Below is a small trained network, with its code and all its weights. Each question gives an input and a class and asks what happens when units are switched off, that is, made to give their printed mean instead of their output.

import numpy as np


def w(rows, s, z=0):
    codes = np.array(rows[::2]) - 128.0
    scale = np.full(codes.shape[1], s)
    scale[-1] = z or s
    return codes * scale


def norm(h):
    return h / np.sqrt((h * h).mean(-1, keepdims=True) + 1e-5)


def f(y):
    return y / 2 * (1 + np.tanh(0.7978845608 * (y + 0.044715 * y**3)))


def log_softmax(a):
    a = a - a.max(-1, keepdims=True)
    return a - np.log(np.exp(a).sum(-1, keepdims=True))


def net(x, mask):
    res = np.array(x, float).reshape(1, 5) / 4 @ E
    u = 0
    for l in range(3):
        y = f(norm(res) @ A[l][:, :-1].T + A[l][:, -1])
        res = res + np.where(mask[u : u + 13], y, B[l][:, -1]) @ B[l][:, :-1]
        u += 13
    return log_softmax(norm(res)[-1] @ U[:, :-1].T + U[:, -1])


A, B = {}, {}
E = w([
[10,200,167,176,166,118],'x0',
[86,104,125,161,53,183],'x1',
[95,70,36,190,192,126],'x2',
[95,74,158,103,118,85],'x3',
[128,129,127,127,128,128],'x4',
],0.012)
A[0] = w([
[213,209,94,213,150,195,73],'0.n0',
[77,47,145,59,131,20,78],'0.n1',
[148,45,130,148,47,213,99],'0.n2',
[115,75,211,219,75,216,45],'0.n3',
[153,150,121,62,211,72,2],'0.n4',
[164,149,254,74,115,172,85],'0.n5',
[101,61,169,98,130,93,60],'0.n6',
[41,9,145,73,73,67,64],'0.n7',
[154,124,66,72,124,121,78],'0.n8',
[134,50,55,208,166,82,81],'0.n9',
[205,83,82,78,98,143,46],'0.n10',
[148,43,136,115,116,132,110],'0.n11',
[103,103,144,151,90,173,57],'0.n12',
],0.0098,0.01)
B[0] = w([
[189,114,173,243,103,151,180],'0.n0',
[213,173,152,248,138,178,196],'0.n1',
[93,168,96,82,109,65,252],'0.n2',
[94,166,81,93,116,133,172],'0.n3',
[129,176,142,96,182,81,136],'0.n4',
[106,49,154,121,165,197,222],'0.n5',
[177,136,135,176,130,141,126],'0.n6',
[181,148,130,246,76,173,210],'0.n7',
[117,100,129,139,109,84,132],'0.n8',
[98,77,172,40,197,253,250],'0.n9',
[180,89,74,124,88,89,188],'0.n10',
[119,92,103,144,104,87,186],'0.n11',
[119,169,108,103,123,115,123],'0.n12',
],0.011,0.0042)
A[1] = w([
[98,146,98,134,66,178,49],'1.n0',
[197,171,111,84,227,35,36],'1.n1',
[164,143,77,132,211,79,60],'1.n2',
[59,167,177,117,128,247,140],'1.n3',
[251,94,126,100,212,99,99],'1.n4',
[218,240,62,148,125,230,2],'1.n5',
[187,85,181,159,255,68,85],'1.n6',
[109,77,157,150,104,106,96],'1.n7',
[106,154,75,162,99,65,96],'1.n8',
[112,57,179,157,146,68,111],'1.n9',
[146,131,120,200,78,175,81],'1.n10',
[121,191,117,157,140,169,71],'1.n11',
[161,100,165,105,134,249,56],'1.n12',
],0.01,0.0092)
B[1] = w([
[136,199,93,111,86,111,132],'1.n0',
[138,255,140,65,129,120,146],'1.n1',
[115,196,153,98,95,197,133],'1.n2',
[159,81,102,114,144,62,254],'1.n3',
[44,200,98,137,87,70,195],'1.n4',
[164,124,141,218,87,156,135],'1.n5',
[177,241,89,136,176,160,184],'1.n6',
[159,147,105,159,126,164,122],'1.n7',
[67,80,179,75,131,143,131],'1.n8',
[138,182,73,171,131,176,130],'1.n9',
[167,167,100,145,147,126,153],'1.n10',
[137,97,124,133,109,81,134],'1.n11',
[123,41,157,99,142,68,158],'1.n12',
],0.0099,0.0075)
A[2] = w([
[79,107,69,78,47,73,98],'2.n0',
[56,154,182,200,178,88,72],'2.n1',
[164,158,228,68,74,149,89],'2.n2',
[35,190,110,150,142,82,64],'2.n3',
[38,164,248,161,170,130,79],'2.n4',
[226,67,138,114,97,104,105],'2.n5',
[163,116,128,76,236,98,218],'2.n6',
[152,138,201,167,92,93,106],'2.n7',
[47,90,47,155,28,196,132],'2.n8',
[82,201,154,165,132,142,2],'2.n9',
[127,121,186,52,95,59,68],'2.n10',
[209,162,168,243,95,183,83],'2.n11',
[158,134,242,86,103,157,34],'2.n12',
],0.011,0.007)
B[2] = w([
[81,165,139,145,171,74,211],'2.n0',
[190,89,88,102,93,109,182],'2.n1',
[83,134,83,154,182,208,160],'2.n2',
[176,97,145,59,111,104,176],'2.n3',
[177,110,50,101,79,126,183],'2.n4',
[149,94,95,119,160,90,191],'2.n5',
[98,97,189,137,58,147,253],'2.n6',
[138,134,79,210,139,141,154],'2.n7',
[156,208,185,109,152,152,241],'2.n8',
[141,112,122,122,118,126,134],'2.n9',
[88,109,95,151,170,139,166],'2.n10',
[110,132,126,254,160,76,210],'2.n11',
[93,113,93,135,190,178,141],'2.n12',
],0.015,0.0071)
U = w([
[72,67,89,113,214,253,105],'0',
[173,144,95,224,125,156,127],'1',
[156,93,28,47,89,53,68],'2',
[93,232,154,92,130,159,130],'3',
[111,123,140,135,151,112,249],'4',
[116,119,189,151,137,84,66],'5',
],0.017,0.016)

Each question gives the input, the list of numbers given to net, and the class t.
The units are the neurons (one row each of A and B). Each row of codes is followed by its name. A weight is (code - 128) times the scale printed after its matrix; where a second scale follows, it is the last column's (A, B and U).
mask holds one flag per neuron, layer by layer. A switched-off neuron (its flag False) gives its mean, the last column of its row in B, instead of its output. The means were averaged over made-up inputs and are rounded, as every weight is.
A unit's drop is (log p(t) with every unit on - log p(t) with that unit switched off) / (log p(t) with every unit on - log p(t) with every unit switched off).
The circuit of an input: a set's keep is (log p(t) with only the set's units on - log p(t) with every unit switched off) / (log p(t) with every unit on - log p(t) with every unit switched off). Starting from the 12 units with the biggest drops (on a tie, the unit counted first), units are removed one at a time, each time the one whose removal leaves the highest keep (on an exact tie, the one counted first), for as long as the keep stays at least 0.8.
units of the circuit, in order: the units of the circuit, biggest drop first
unit that matters most: the unit with the biggest drop
top k neurons: the k neurons with the biggest drops, biggest first
top k neurons in layer l: the k neurons of layer l with the biggest drops, biggest first
input [1,6,1,5,3], class 3: units of the circuit, in order	2.n8
input [-6,-2,7,-1,7], class 0: top 2 neurons	0.n9; 1.n3
input [-4,7,6,2,2], class 3: units of the circuit, in order	0.n2; 2.n8
input [-8,6,3,-7,-8], class 2: top 2 neurons in layer 2	2.n5; 2.n11
input [-1,-7,-4,-8,-3], class 1: top 2 neurons	0.n0; 1.n5
input [8,-4,-6,-3,3], class 2: top 2 neurons	2.n4; 0.n9
input [-3,8,0,8,-4], class 1: top 2 neurons	0.n7; 0.n1
input [7,1,0,-7,-4], class 1: top 3 neurons	0.n0; 0.n2; 2.n11
input [-7,-8,0,6,2], class 3: units of the circuit, in order	1.n4; 1.n1; 1.n6; 1.n3
input [-8,2,7,-5,0], class 2: units of the circuit, in order	0.n2; 2.n11
input [-7,2,-7,-1,1], class 0: top 2 neurons	2.n2; 1.n3
input [7,3,-2,7,2], class 1: top 2 neurons	0.n7; 0.n2
input [-4,3,5,7,-2], class 1: top 2 neurons	0.n7; 0.n1
input [1,-4,5,-4,1], class 0: unit that matters most	0.n9
input [-4,3,-6,5,3], class 0: top 2 neurons	0.n5; 2.n2
input [5,-8,-6,6,5], class 3: top 3 neurons	1.n6; 0.n7; 0.n9
input [-6,-2,0,6,-4], class 1: top 2 neurons	0.n1; 0.n7
input [5,-8,7,-3,-8], class 3: top 3 neurons in layer 1	1.n6; 1.n1; 1.n2
input [-7,5,-7,-7,0], class 0: top 2 neurons in layer 2	2.n2; 2.n12
input [-5,2,7,6,-6], class 0: units of the circuit, in order	0.n9
input [-2,4,4,-2,7], class 4: top 2 neurons in layer 2	2.n2; 2.n6
